Here is a tiny trained network, its code and every weight. The questions are about switching its units off for an input and a class, where a switched-off unit gives its printed mean instead of its output.

import numpy as np


def w(rows, s, z=0):
    codes = np.array(rows[::2]) - 128.0
    scale = np.full(codes.shape[1], s)
    scale[-1] = z or s
    return codes * scale


def f(y):
    return np.maximum(y, 0)


def log_softmax(a):
    a = a - a.max(-1, keepdims=True)
    return a - np.log(np.exp(a).sum(-1, keepdims=True))


def net(x, mask):
    res = np.array(x, float).reshape(1, 5) / 4 @ E
    y = f(res @ A[0][:, :-1].T + A[0][:, -1])
    res = res + np.where(mask, y, B[0][:, -1]) @ B[0][:, :-1]
    return log_softmax(res[-1] @ U[:, :-1].T + U[:, -1])


A, B = {}, {}
E = w([
[80,93,2,148],'x0',
[128,247,64,128],'x1',
[139,78,97,241],'x2',
[226,106,71,86],'x3',
[78,93,84,101],'x4',
],0.0085)
A[0] = w([
[80,68,197,133,186],'n0',
[231,152,123,77,225],'n1',
[113,107,133,232,215],'n2',
[156,182,166,210,158],'n3',
[173,194,149,144,151],'n4',
[62,204,110,62,213],'n5',
[36,132,1,145,255],'n6',
[219,49,82,160,228],'n7',
[119,152,214,101,192],'n8',
],0.009,0.0045)
B[0] = w([
[28,74,186,43,193],'n0',
[251,143,53,105,186],'n1',
[103,59,185,239,203],'n2',
[168,142,254,218,169],'n3',
[189,174,153,176,161],'n4',
[144,215,116,89,201],'n5',
[30,170,21,189,249],'n6',
[174,22,38,129,207],'n7',
[115,191,245,60,183],'n8',
],0.0068,0.012)
U = w([
[175,160,194,207,40],'0',
[39,37,102,202,34],'1',
[168,204,138,63,49],'2',
[1,212,52,130,184],'3',
[211,69,54,104,252],'4',
[23,108,200,28,178],'5',
],0.0082,0.0022)

Each question gives the input, the list of numbers given to net, and the class t.
The units are the neurons (one row each of A and B). Each row of codes is followed by its name. A weight is (code - 128) times the scale printed after its matrix; where a second scale follows, it is the last column's (A, B and U).
mask holds one flag per neuron, in row order. A switched-off neuron (its flag False) gives its mean, the last column of its row in B, instead of its output. The means were averaged over made-up inputs and are rounded, as every weight is.
A unit's drop is (log p(t) with every unit on - log p(t) with that unit switched off) / (log p(t) with every unit on - log p(t) with every unit switched off).
The circuit of an input: a set's keep is (log p(t) with only the set's units on - log p(t) with every unit switched off) / (log p(t) with every unit on - log p(t) with every unit switched off). Starting from all 9 units, units are removed one at a time, each time the one whose removal leaves the highest keep (on an exact tie, the one counted first), for as long as the keep stays at least 0.8.
circuit, biggest first: the units of the circuit, biggest drop first
k most important neurons: the k neurons with the biggest drops, biggest first
drop when u is switched off: that unit's drop, to one decimal
input [1,-7,0,-4,-2], class 5: circuit, biggest first	[n0; n6]
input [2,8,0,-1,-6], class 0: circuit, biggest first	[n3]
input [-5,-7,6,-1,-1], class 5: 3 most important neurons	[n0; n6; n8]
input [-2,-5,2,-3,-2], class 5: circuit, biggest first	[n0; n6]
input [-5,8,-3,-6,5], class 2: 3 most important neurons	[n6; n5; n8]
input [1,-5,-1,-5,-3], class 5: 2 most important neurons	[n0; n6]
input [-8,-7,3,-5,-4], class 5: 2 most important neurons	[n0; n8]
input [-3,3,-3,1,5], class 2: drop when n1 is switched off	0.1
input [-1,1,0,-6,3], class 5: drop when n0 is switched off	0.2
input [-6,-2,5,-8,6], class 5: circuit, biggest first	[n0; n6]
input [-3,-8,-1,1,-1], class 5: drop when n0 is switched off	0.3
